[136 146 110 117 104]
The smallest entry: 104
Find the entry just left of 110.
Answer: 146
Find the entry just left of 117.
Answer: 110

m =
array([[104, 103, 113, 148, 148, 126, 115, 105, 117, 139, 127, 115, 135,
        132, 125],
       [107, 116, 126, 128, 152, 149, 140, 120, 143, 143, 145, 101, 118,
        153, 107],
       [121, 112, 122, 142, 127, 110, 110, 110, 108, 132, 121, 136, 144,
        116, 135],
       [117, 115, 130, 133, 135, 126, 127, 113, 124, 142, 137, 120, 135,
        134, 117]])
The entry just left of the largest entry: 118
The largest entry is 153
The entry just right of 108 is 132
The entry just left of the smallest entry is 145
Find the entry just left of 133.
A: 130
Find the entry just left of 105.
A: 115
The entry just left of 124 -> 113

Questions about the table below. Rows and columns are numbered from 0.
1) The top-right entry?
2) The entry just right of the smallest entry?
3) The bottom-right entry?
4) The entry directly below 137?
5) The entry in the bottom-left corner?
6) The entry in the top-left corner?
7) The entry in row 2 and column 0?
8) The entry at row 0, column 1?
[[130 115 112 141 118]
 [111 131 132 125 131]
 [105 128 140 128 157]
 [108 135 137 121 121]
 [129 110 123 146 128]
 [124 139 135 117 125]]
1) 118
2) 128
3) 125
4) 123
5) 124
6) 130
7) 105
8) 115

Questions about the grid below.
1) Give the largest entry in the first row.
2) Give the entry directly below the largest entry.
3) Give the bottom-left entry.
4) Give the smallest entry in the first column.
5) Give the fifth-last entry, reading row by row.
6) Give the entry in the bottom-right corner.
7) Give the top-right entry.
8) Give the largest entry in the first column.
[[136 145 127 133 101 133 134 122 139]
 [131 129 128 118 138 133 136 114 127]
 [128 133 113 131 112 128 140 122 128]
 [140 136 136 135 109 123 134 111 143]
 [116 139 104 116 131 130 138 135 136]
 [136 125 135 128 132 120 135 102 131]
 [130 132 121 117 128 133 139 125 138]
 [144 125 142 130 119 128 134 112 137]
 [130 137 126 118 128 139 133 125 132]
 [134 136 131 131 121 121 134 109 137]
 [127 140 117 119 124 136 137 126 135]
 [119 129 101 118 125 133 144 139 131]
 [128 125 123 107 146 136 140 125 135]
 [121 139 109 114 129 145 138 131 120]
 [122 129 116 114 143 127 139 122 134]
 [131 117 127 117 142 122 139 119 141]]
1) 145
2) 129
3) 131
4) 116
5) 142
6) 141
7) 139
8) 144

Questions about the matrix below.
1) Which number is the last entry in the row that holds the smallest entry?
2) Which number is the top entry of the column that holds the largest entry?
3) Which number is the 5th entry from the end, reading row by row?
4) Which number is the first entry in reading order?
5) Which number is the top-right entry?
6) Which number is the bottom entry of the column that holds the smallest entry?
7) Which number is the bottom-left entry?
8) Which number is the second entry on the diagonal from the top-right corner?
[[120 126 111 129 124 135 128 120 119 120]
 [126 119 117 123 128 115 132 153 142 100]
 [123 124 158 119 135 135 138 126 128 143]]
1) 100
2) 111
3) 135
4) 120
5) 120
6) 143
7) 123
8) 142

Read these off the array that follows. Rows and columns are numbered from 0.
1) Find the maximum.
2) Find the entry in row 1 and column 0.
3) Find the entry in row 0 and column 0.
4) Find the bottom-left entry.
5) Find the entry at row 0, column 1.
6) Find the entry in row 0 and column 2.
7) Find the entry just right of 132.
8) Find the entry in the top-right corner.
[[120 115 111 137 143 150 143 121 144 104]
 [123 146 138 143 148 127 124 112 152 150]
 [106 131 142 127 142 132 133 113 117 148]
 [121 139 116 125 114 118 115 122 111 136]
 [100 114 144 103 131 125 146 144 135 115]
 [144 137 127 135 116 148 121 102 121 145]]
1) 152
2) 123
3) 120
4) 144
5) 115
6) 111
7) 133
8) 104

Read these off the matrix that follows.
1) The first entry, reading row by row?
2) The 2nd largest entry?
3) The last entry, reading row by row?
4) The entry just right of 116?
5) The second-last entry, reading row by row?
6) The entry directly above the centre entry?
7) The entry just left of 147?
8) The largest entry in the last row?
[[128 112 118 151 104 128 111 101 124]
 [126 117 117 147 108 126 111 101 124]
 [123 124 118 143 116 123 111 103 124]]
1) 128
2) 147
3) 124
4) 123
5) 103
6) 104
7) 117
8) 143

Read these off the matrix that follows.
1) Find the top entry of the column that holds the largest entry.
2) Find the fifth-last entry, reading row by row.
3) Find the entry in the bottom-right corner.
4) Find the entry in the top-left corner.
5) Find the entry just right of 104.
6) Find the bottom entry of the column that holds the smallest entry.
7) Find the 2nd smallest entry.
8) Find the bottom-left entry.
[[122 139 126 145 124 109 109 131 137]
 [133  98 140 122 131 132 141 109 126]
 [121 142 123 147 124 107 104 133 137]
 [133 102 137 122 132 134 141 112 126]
 [120 142 122 148 126 109 105 133 138]
 [133 126 126 128 127 127 128 130 124]
 [123 139 128 149 121 109 105 130 141]]
1) 145
2) 121
3) 141
4) 122
5) 133
6) 139
7) 102
8) 123
